Below is a small trained network, with its code and all its weights. Each question gives an input and a target symbol and asks what happens when units are switched off, that is, made to give their printed mean instead of their output.

import numpy as np


def w(rows, s, z=0):
    codes = np.array(rows[::2]) - 128.0
    scale = np.full(codes.shape[1], s)
    scale[-1] = z or s
    return codes * scale


def norm(h):
    return h / np.sqrt((h * h).mean(-1, keepdims=True) + 1e-5)


def f(y):
    return np.maximum(y, 0)


def softmax(a):
    e = np.exp(a - a.max(-1, keepdims=True))
    return e / e.sum(-1, keepdims=True)


def log_softmax(a):
    a = a - a.max(-1, keepdims=True)
    return a - np.log(np.exp(a).sum(-1, keepdims=True))


def net(x, mask):
    ids = ['αβδεζθλπψω'.index(c) for c in x.split()]
    T = len(ids)
    res = E[ids] + P[:T]
    r = norm(res)
    for j in range(2):
        rows = slice(3 * j, 3 * j + 3)
        q, k, v = (r @ M[0][rows].T for M in (Q, K, V))
        z = softmax(np.where(np.tri(T) > 0, q @ k.T / 3**0.5, -1e9)) @ v
        o = O[0][rows]
        res = res + np.where(mask[j], z, o[:, -1]) @ o[:, :-1]
    y = f(norm(res) @ A[0][:, :-1].T + A[0][:, -1])
    res = res + np.where(mask[2:6], y, B[0][:, -1]) @ B[0][:, :-1]
    return log_softmax(norm(res)[-1] @ U[:, :-1].T + U[:, -1])


Q, K, V, O, A, B = {}, {}, {}, {}, {}, {}
E = w([
[52,24,92,113,163,2],'α',
[84,151,167,48,71,189],'β',
[157,171,95,43,163,93],'δ',
[58,107,51,134,198,49],'ε',
[67,86,76,93,92,150],'ζ',
[116,142,236,225,141,165],'θ',
[152,98,88,107,67,152],'λ',
[64,128,83,48,135,154],'π',
[162,156,90,75,106,189],'ψ',
[145,60,18,138,113,78],'ω',
],0.017)
P = w([
[121,187,59,174,91,128],'0',
[132,62,93,190,115,169],'1',
[94,201,57,210,208,119],'2',
[129,208,101,138,55,97],'3',
[138,75,101,196,179,205],'4',
[113,221,97,207,181,145],'5',
[117,158,136,200,118,150],'6',
[118,180,145,202,197,187],'7',
[115,176,113,188,143,127],'8',
[149,168,232,211,163,136],'9',
[46,128,96,248,140,166],'10',
],0.012)
Q[0] = w([
[155,64,113,96,115,173],'head 1',
[108,151,177,109,88,164],'head 1',
[6,132,92,168,104,200],'head 1',
[163,53,126,153,183,211],'head 2',
[73,76,137,62,43,114],'head 2',
[108,223,88,194,68,125],'head 2',
],0.011)
K[0] = w([
[151,184,133,69,111,81],'head 1',
[70,130,4,187,81,72],'head 1',
[202,124,245,209,171,117],'head 1',
[74,160,145,39,4,64],'head 2',
[110,220,63,102,154,139],'head 2',
[100,127,121,210,254,225],'head 2',
],0.0091)
V[0] = w([
[219,182,193,174,97,96],'head 1',
[100,146,144,119,95,232],'head 1',
[139,213,160,88,189,131],'head 1',
[250,149,175,126,177,58],'head 2',
[46,163,174,15,156,141],'head 2',
[113,93,93,82,186,112],'head 2',
],0.014)
O[0] = w([
[113,119,155,65,49,195,64],'head 1',
[111,143,253,185,105,147,146],'head 1',
[52,208,129,63,169,98,104],'head 1',
[97,152,81,54,55,175,3],'head 2',
[136,196,154,156,158,27,132],'head 2',
[133,183,59,140,203,119,162],'head 2',
],0.013,0.017)
A[0] = w([
[81,131,102,243,157,123,249],'neuron 1',
[146,160,152,85,121,110,2],'neuron 2',
[116,129,104,102,125,56,99],'neuron 3',
[158,126,251,120,155,160,202],'neuron 4',
],0.012,0.0073)
B[0] = w([
[68,135,145,42,97,247,250],'neuron 1',
[254,226,66,108,116,128,128],'neuron 2',
[51,189,108,66,152,47,136],'neuron 3',
[59,174,174,101,130,223,175],'neuron 4',
],0.011,0.022)
U = w([
[70,77,66,102,179,110,154],'α',
[132,203,170,230,230,14,198],'β',
[141,175,255,135,119,65,122],'δ',
[151,119,165,94,70,140,2],'ε',
[68,214,71,19,90,42,190],'ζ',
[113,22,147,182,56,186,116],'θ',
[163,48,184,216,193,83,159],'λ',
[65,142,202,70,88,210,125],'π',
[174,34,28,125,159,214,136],'ψ',
[121,114,18,204,108,104,95],'ω',
],0.008,0.0048)

Each question gives the input, a string of symbols that net reads in full, and the target symbol t.
The units are the heads (3 rows each of Q, K, V and O) and the neurons (one row each of A and B). Each row of codes is followed by its name. A weight is (code - 128) times the scale printed after its matrix; where a second scale follows, it is the last column's (O, A, B and U).
mask holds one flag per unit, heads first, then neurons. A switched-off unit (its flag False) gives its mean, the last column of its rows in O or B, instead of its output. The means were averaged over made-up inputs and are rounded, as every weight is.
A unit's drop is (log p(t) with every unit on - log p(t) with that unit switched off) / (log p(t) with every unit on - log p(t) with every unit switched off).
The circuit of an input: a set's keep is (log p(t) with only the set's units on - log p(t) with every unit switched off) / (log p(t) with every unit on - log p(t) with every unit switched off). Starting from all 6 units, units are removed one at a time, each time the one whose removal leaves the highest keep (on an exact tie, the one counted first), for as long as the keep stays at least 0.8.
units of the circuit, in order: the units of the circuit, biggest drop first
k most important neurons: the k neurons with the biggest drops, biggest first
heads that matter: for each layer, one digit per head in row order, 1 if its drop is at least 0.15 and else 0, layers parted by /
input β π π π π π π ζ ε ψ α, target π: units of the circuit, in order => (head 1)
input π ε ψ ψ π δ π, target ζ: units of the circuit, in order => (head 1; head 2)
input α λ π ω θ, target π: units of the circuit, in order => (neuron 4; head 1)
input ω ω ζ ω β, target ψ: heads that matter => 10
input ω ε ε ω δ, target ψ: units of the circuit, in order => (head 2; neuron 1)
input ζ π λ δ ω, target ζ: units of the circuit, in order => (head 1; head 2)
input ω ω δ, target ψ: units of the circuit, in order => (head 2; head 1)
input ω ω θ α λ ζ π ζ ψ ω, target π: units of the circuit, in order => (head 2; neuron 1)
input π ε π ψ ζ, target π: units of the circuit, in order => (head 1; neuron 1)
input π δ ε, target ζ: units of the circuit, in order => (head 2; head 1)
input ε ζ π λ ψ δ ψ π ψ α, target π: heads that matter => 01
input β δ ζ α ε ω ω, target ψ: heads that matter => 01
input λ ε ζ π ζ ω λ, target ψ: heads that matter => 10
input ζ π ζ π ε ζ λ, target λ: units of the circuit, in order => (head 1)
input π ω α, target ψ: heads that matter => 11
input π π α θ ω ε λ ω ω π ζ, target π: heads that matter => 10
input ψ π δ ω, target ζ: heads that matter => 01
input ω ε λ ψ, target ψ: heads that matter => 10
input π ω π δ ζ, target ζ: units of the circuit, in order => (head 1; head 2)
input λ ζ π ζ π, target λ: heads that matter => 11
input ε π ω π δ, target β: heads that matter => 01
input ε ζ π ε ω λ λ ω π ε λ, target α: heads that matter => 10
input ζ ζ ε π ω π π β, target β: heads that matter => 11
input β θ ω α ω α π λ π δ, target π: heads that matter => 01
input π ω π ω λ ω π δ π, target ζ: heads that matter => 11
input δ ψ ψ ω ω π π π δ ω π, target ψ: units of the circuit, in order => (head 1)
input β λ ω, target θ: units of the circuit, in order => (head 1; head 2)
input α ω ζ, target ψ: most important neuron => (neuron 1)
